[ 3.63 -4.75  0.78 -0.90 -3.39  2.91 -0.11 -8.07  0.57 -3.71  3.49  1.04
 -4.76  3.39  1.52 -0.97  2.10 -2.21  1.79 -4.51 -2.32]  (65) + <6>
[ 1.28 -2.49 -1.86 -0.66  0.80 -0.53 -1.48 -3.07  0.37 -1.74  1.29  1.95
 -2.97  1.22 -0.99  0.25  2.12 -0.11 -0.20 -0.90  1.81]  (65) + <6>
[-0.38 -0.89 -1.56 -2.59  6.00  0.33  1.61  0.61  2.01 -3.36  1.48  5.18
  1.76  4.69 -4.57  4.30  1.00  1.98 -0.01  1.02  5.04]  (65) + <6>
[-0.87 -0.74  0.67  1.39  5.65 -2.36  0.56 -1.86  3.16 -0.74  3.23  5.62
  0.01  4.84 -1.88 -2.17 -1.16  0.29  1.50 -2.63  2.45]  (65) + <8>
[ 1.91 -3.15 -2.26  0.39 -1.10 -0.45 -3.54 -4.43 -0.37 -0.05  0.54  0.97
 -4.50  0.83 -0.14 -0.05  1.76  0.24 -0.66 -2.04  0.85]  (65) + <6>
[-0.79 -1.20 -0.14 -3.07  4.72  0.12  1.60 -2.52 -0.28  1.13  1.98  1.21
  0.79  3.74 -0.17  6.70 -1.48  3.21 -0.42 -0.97  6.57]  (65) + <10>
[-1.37 -0.81  2.29  0.43  4.46  0.40  2.11 -3.53  1.82 -2.57  4.53  3.90
  1.28  4.20 -2.51 -3.44 -1.79 -0.48  2.30 -3.07  1.37]  (65) + <3>
[ 0.98 -0.71  2.83 -0.43 -0.87 -1.78  3.18 -3.23  1.49 -0.80  3.53  2.31
 -0.85  3.33  3.77 -3.53 -1.11 -3.53 -0.15 -4.08 -3.61]  (63) + <3>
[ 0.10 -0.89  0.24 -1.45  0.61  1.73  0.45 -4.69  0.02  0.10  2.29 -0.52
 -0.94  2.51  2.12  4.46 -2.27  1.15  1.81 -3.25  3.37]  (65) + <10>
[ 1.73 -2.45 -0.07 -2.99  1.25  2.75  1.05 -4.19  1.02 -3.07  2.55  2.18
 -0.74  3.50 -0.02  1.87  0.17 -0.16  1.00 -1.70  1.94]  (65) + <6>
[ 1.27 -0.93  1.67  2.44  1.04 -2.66 -3.41 -4.68 -1.65  2.26  1.79  2.09
 -3.56  2.03  2.56 -3.04 -1.22 -1.09  0.03 -3.36  0.81]  (65) + <3>
[ 0.18 -1.40  0.95 -0.83  7.26 -2.03  0.39 -1.96  0.61  1.24  3.54  5.01
  0.51  3.77 -1.56  1.38 -2.49  0.91  0.72 -2.38  5.95]  (65) + <3>
[ 0.21 -1.74 -0.16  0.66  4.70 -2.48 -1.90 -1.87  0.19  0.13  2.31  3.15
 -1.81  2.27 -1.07 -1.76  0.03 -0.44  0.01 -2.03  3.43]  (65) + <8>
[ 1.90 -1.47  0.04  0.50 -2.58  1.61  0.28 -2.39  0.12 -2.46  1.03  0.49
 -1.16  1.56 -0.39  0.58  1.36 -0.48  1.21 -0.15 -0.93]  (65) + <6>
[ 2.39 -0.22  2.39 -3.49 -0.29 -0.40  5.87 -3.07  1.63 -0.21  3.01  1.08
 -0.50  4.44  1.58  0.25 -1.67 -2.71  0.33 -0.84 -1.66]  (63) + <3>
[ 1.21 -0.78  0.13 -1.08 -0.89  1.31  3.96 -1.35  0.22 -0.90  0.60  0.45
  0.81  1.33  0.76  2.52  0.84 -0.03  0.53 -1.08 -0.12]  (63) + <6>
[-6.20  0.23  2.58  1.99  5.74  1.90  5.05  1.13  2.85 -4.71  4.60  6.18
  5.11  8.35 -3.13 -1.92 -1.37  2.55  3.32 -1.87 -0.38]  (65) + <8>
[-1.00  0.61 -0.18 -1.85  6.31 -0.96  3.90  1.17  0.07  1.07  2.05  3.93
  2.38  5.38 -2.53  8.08 -1.73  3.78 -0.68  0.53  7.09]  (65) + <10>
[ 2.11 -0.30  1.78  0.93  1.66 -3.89  2.37 -1.66  1.08  2.82  3.07  4.54
 -2.38  2.98  1.58 -2.77 -0.03 -1.49 -1.88 -2.32 -0.98]  (63) + <8>
[ 2.52 -1.67  1.73  2.57 -1.56  0.00 -2.04 -5.46 -0.53  1.18  2.20  0.90
 -3.75  1.26  2.71 -2.33  0.48 -2.25  0.35 -4.20 -1.75]  (65) + <8>

[-1.78  0.34 -0.20  2.58  0.85 -0.65 -0.65  0.77 -0.76 -2.77 -1.58 -2.70
 -0.45 -0.89 -0.20 -0.34 -0.86 -5.40  0.82 -2.24  0.70]  <64> + [79]
[-2.78  5.24  0.13  3.51  1.81  1.56 -1.62 -0.20 -0.19  3.07  2.97 -0.56
 -0.80 -0.70 -0.63 -1.70 -3.12  0.54  4.06 -5.24 -1.07]  <64> + [79]
[ 4.74 -2.14 -0.86 -2.91 -2.15  0.55  0.97 -0.23 -0.01 -0.07 -0.75 -0.44
  1.26  1.38  0.51  1.49 -1.21  7.20 -1.08 -0.47 -0.64]  <63> + [74]
[ 2.52  1.87  0.39  2.20  0.09  0.23  0.13  1.60 -0.66 -1.33 -0.44 -1.24
 -0.42 -0.92  0.57 -1.64 -0.32 -3.73 -2.07 -3.37  1.91]  <72> + [79]
[-1.88  1.63 -0.53 -4.23 -1.37  0.59  0.74  1.10 -0.36 -1.84  0.65 -0.80
 -0.01  0.99  2.21  1.51  0.36  4.78  1.41  0.61  0.82]  <68> + [74]
[-1.75  0.52  0.19  2.37  1.01  0.98 -0.95  0.80 -0.53 -1.26 -0.28 -0.95
 -0.67 -1.80  0.80 -2.13 -3.61 -5.92 -0.18 -2.38  1.29]  <72> + [79]
[ 7.28 -0.05 -0.78 -1.12  1.70 -0.47  2.32 -1.36 -0.20  0.72 -3.18 -0.47
  2.07 -0.27 -0.33  3.25 -2.30  0.89  1.17 -3.55  0.42]  <63> + [79]
[ 1.47  1.70  0.98  1.48  1.09 -0.31 -0.40 -1.68 -0.10  0.89 -0.75  1.23
 -0.32  1.03 -1.57  2.10 -2.45  1.17  0.29  0.06 -1.32]  <63> + [79]
[ 1.54  1.92  0.98  1.04  1.07 -0.33 -1.34  0.18 -0.29 -0.55  0.64  0.94
 -0.19 -0.01  0.22 -0.55 -0.67  1.21 -3.52 -1.70  0.47]  <72> + [79]
